Below is a small trained network, with its code and all its weights. Each question gives an input and a target symbol and asks what happens when units are switched off, that is, made to give their printed mean instead of their output.

import numpy as np


def w(rows, s, z=0):
    codes = np.array(rows[::2]) - 128.0
    scale = np.full(codes.shape[1], s)
    scale[-1] = z or s
    return codes * scale


def f(y):
    return y / 2 * (1 + np.tanh(0.7978845608 * (y + 0.044715 * y**3)))


def softmax(a):
    e = np.exp(a - a.max(-1, keepdims=True))
    return e / e.sum(-1, keepdims=True)


def log_softmax(a):
    a = a - a.max(-1, keepdims=True)
    return a - np.log(np.exp(a).sum(-1, keepdims=True))


def net(x, mask):
    ids = ['ΘΠΦαβδεζηλμξστ'.index(c) for c in x.split()]
    T = len(ids)
    res = E[ids] + P[:T]
    u = 0
    for l in range(2):
        q, k, v = (res @ M[l].T for M in (Q, K, V))
        z = softmax(np.where(np.tri(T) > 0, q @ k.T / 4**0.5, -1e9)) @ v
        res = res + np.where(mask[u], z, O[l][:, -1]) @ O[l][:, :-1]
        u += 1
        y = f(res @ A[l][:, :-1].T + A[l][:, -1])
        res = res + np.where(mask[u : u + 4], y, B[l][:, -1]) @ B[l][:, :-1]
        u += 4
    return log_softmax(res[-1] @ U[:, :-1].T + U[:, -1])


Q, K, V, O, A, B = {}, {}, {}, {}, {}, {}
E = w([
[132,91,122],'Θ',
[115,106,73],'Π',
[76,148,123],'Φ',
[142,57,132],'α',
[141,99,129],'β',
[133,72,102],'δ',
[216,252,133],'ε',
[84,145,121],'ζ',
[81,180,222],'η',
[135,105,199],'λ',
[125,128,127],'μ',
[67,155,91],'ξ',
[122,127,154],'σ',
[142,109,136],'τ',
],0.011)
P = w([
[155,251,75],'0',
[72,2,235],'1',
[93,30,225],'2',
[86,61,211],'3',
[98,46,195],'4',
[110,54,200],'5',
[100,59,188],'6',
[94,75,221],'7',
[120,59,193],'8',
[106,82,208],'9',
[108,59,206],'10',
[148,67,217],'11',
[73,119,225],'12',
],0.0028)
Q[0] = w([
[3,121,146],'L0H1',
[238,182,230],'L0H1',
[237,205,198],'L0H1',
[118,89,40],'L0H1',
],0.0073)
K[0] = w([
[54,45,54],'L0H1',
[213,238,72],'L0H1',
[253,223,105],'L0H1',
[85,87,199],'L0H1',
],0.0073)
V[0] = w([
[120,177,224],'L0H1',
[124,255,67],'L0H1',
[124,198,134],'L0H1',
[137,89,63],'L0H1',
],0.0082)
O[0] = w([
[31,200,217,252],'L0H1',
[195,254,98,32],'L0H1',
[147,241,166,128],'L0H1',
[240,47,76,42],'L0H1',
],0.0065,0.0027)
A[0] = w([
[34,34,131,252],'L0N1',
[111,50,123,180],'L0N2',
[2,27,86,254],'L0N3',
[42,222,154,209],'L0N4',
],0.0053,0.0046)
B[0] = w([
[185,56,253,254],'L0N1',
[209,48,134,163],'L0N2',
[228,53,254,247],'L0N3',
[162,209,177,232],'L0N4',
],0.0062,0.0068)
Q[1] = w([
[129,85,205],'L1H1',
[187,135,206],'L1H1',
[124,104,87],'L1H1',
[18,145,10],'L1H1',
],0.011)
K[1] = w([
[188,156,43],'L1H1',
[245,254,16],'L1H1',
[37,101,176],'L1H1',
[22,25,221],'L1H1',
],0.0056)
V[1] = w([
[132,106,255],'L1H1',
[62,162,209],'L1H1',
[228,48,159],'L1H1',
[56,222,161],'L1H1',
],0.0084)
O[1] = w([
[10,44,158,192],'L1H1',
[46,99,62,221],'L1H1',
[121,38,255,62],'L1H1',
[111,128,36,251],'L1H1',
],0.0079,0.017)
A[1] = w([
[67,218,162,255],'L1N1',
[50,80,22,62],'L1N2',
[236,211,167,221],'L1N3',
[253,121,212,130],'L1N4',
],0.0063,0.0066)
B[1] = w([
[166,2,67,177],'L1N1',
[100,246,174,254],'L1N2',
[180,152,24,155],'L1N3',
[128,243,139,181],'L1N4',
],0.008,0.019)
U = w([
[123,148,160,139],'Θ',
[152,91,80,185],'Π',
[55,143,215,3],'Φ',
[46,5,128,111],'α',
[149,114,108,140],'β',
[127,50,100,209],'δ',
[168,129,50,65],'ε',
[131,123,132,141],'ζ',
[143,90,72,175],'η',
[36,194,122,117],'λ',
[207,253,128,61],'μ',
[130,141,146,142],'ξ',
[124,189,180,88],'σ',
[189,111,64,146],'τ',
],0.005,0.0041)

Each question gives the input, a string of symbols that net reads in full, and the target symbol t.
The units are the heads (4 rows each of Q, K, V and O) and the neurons (one row each of A and B). Each row of codes is followed by its name. A weight is (code - 128) times the scale printed after its matrix; where a second scale follows, it is the last column's (O, A, B and U).
mask holds one flag per unit, layer by layer, with each layer's heads first. A switched-off unit (its flag False) gives its mean, the last column of its rows in O or B, instead of its output. The means were averaged over made-up inputs and are rounded, as every weight is.
A unit's drop is (log p(t) with every unit on - log p(t) with that unit switched off) / (log p(t) with every unit on - log p(t) with every unit switched off).
The circuit of an input: a set's keep is (log p(t) with only the set's units on - log p(t) with every unit switched off) / (log p(t) with every unit on - log p(t) with every unit switched off). Starting from all 10 units, units are removed one at a time, each time the one whose removal leaves the highest keep (on an exact tie, the one counted first), for as long as the keep stays at least 0.8.
circuit, biggest first: the units of the circuit, biggest drop first
most important unit: the unit with the biggest drop
top k neurons: the k neurons with the biggest drops, biggest first
k most important neurons of layer l: the k neurons of layer l with the biggest drops, biggest first
drop when u is switched off: that unit's drop, to one decimal
input α η Π λ σ η μ λ η α, target Φ: circuit, biggest first -> [L1H1 L0H1]
input Π λ λ η η Π η η μ, target μ: top 2 neurons -> [L1N4 L0N1]
input Π η η η τ τ σ Π Φ α Π α λ, target μ: top 2 neurons -> [L1N4 L0N1]
input λ Θ β η Θ λ η α, target α: circuit, biggest first -> [L1H1 L1N2]
input Π δ Π ξ Π Π η η σ Π ζ η, target μ: most important unit -> L0H1
input Π Π η η τ σ η α, target μ: top 4 neurons -> [L1N4 L0N1 L0N3 L1N3]
input Π Π Π η, target μ: circuit, biggest first -> [L0H1 L1H1 L1N4 L0N1]
input η η α α, target λ: circuit, biggest first -> [L1H1 L0H1 L1N2 L0N4]
input λ ξ η α η η α ζ, target α: top 2 neurons -> [L1N2 L1N4]
input α η τ α, target Φ: circuit, biggest first -> [L1H1 L1N1]
input λ η η, target α: 2 most important neurons of layer 1 -> [L1N2 L1N1]
input Π λ ξ η η ζ τ, target μ: 2 most important neurons of layer 1 -> [L1N4 L1N3]
input Π δ η λ σ η η β Π η Π δ, target μ: top 3 neurons -> [L1N4 L0N1 L0N3]
input η μ μ α η σ α ξ Π α β Θ β, target λ: 2 most important neurons of layer 1 -> [L1N2 L1N1]
input η Θ δ σ Π Π, target λ: top 3 neurons -> [L1N2 L0N4 L1N1]
input α ξ μ Θ, target Φ: top 2 neurons -> [L1N4 L1N1]
input α β ζ η ζ α τ η η α Φ, target Φ: most important neuron of layer 1 -> [L1N4]
input λ σ λ η σ, target α: 2 most important neurons of layer 1 -> [L1N2 L1N4]
input α τ Π η σ η η τ β, target Φ: 3 most important neurons of layer 1 -> [L1N4 L1N1 L1N3]
input Π Θ Θ η μ μ, target μ: most important neuron of layer 0 -> [L0N1]
input Π η η Π Θ, target μ: top 4 neurons -> [L1N4 L0N1 L0N3 L1N3]
input η η η τ δ Π η η β τ λ τ, target λ: top 2 neurons -> [L1N2 L0N4]
input Π Π η σ, target μ: drop when L0H1 is switched off -> 1.6
input λ η σ η η Π η η β σ Π Π, target α: drop when L1H1 is switched off -> 0.6
input η λ η Π η σ η Π λ η Π, target λ: drop when L1N2 is switched off -> 0.6
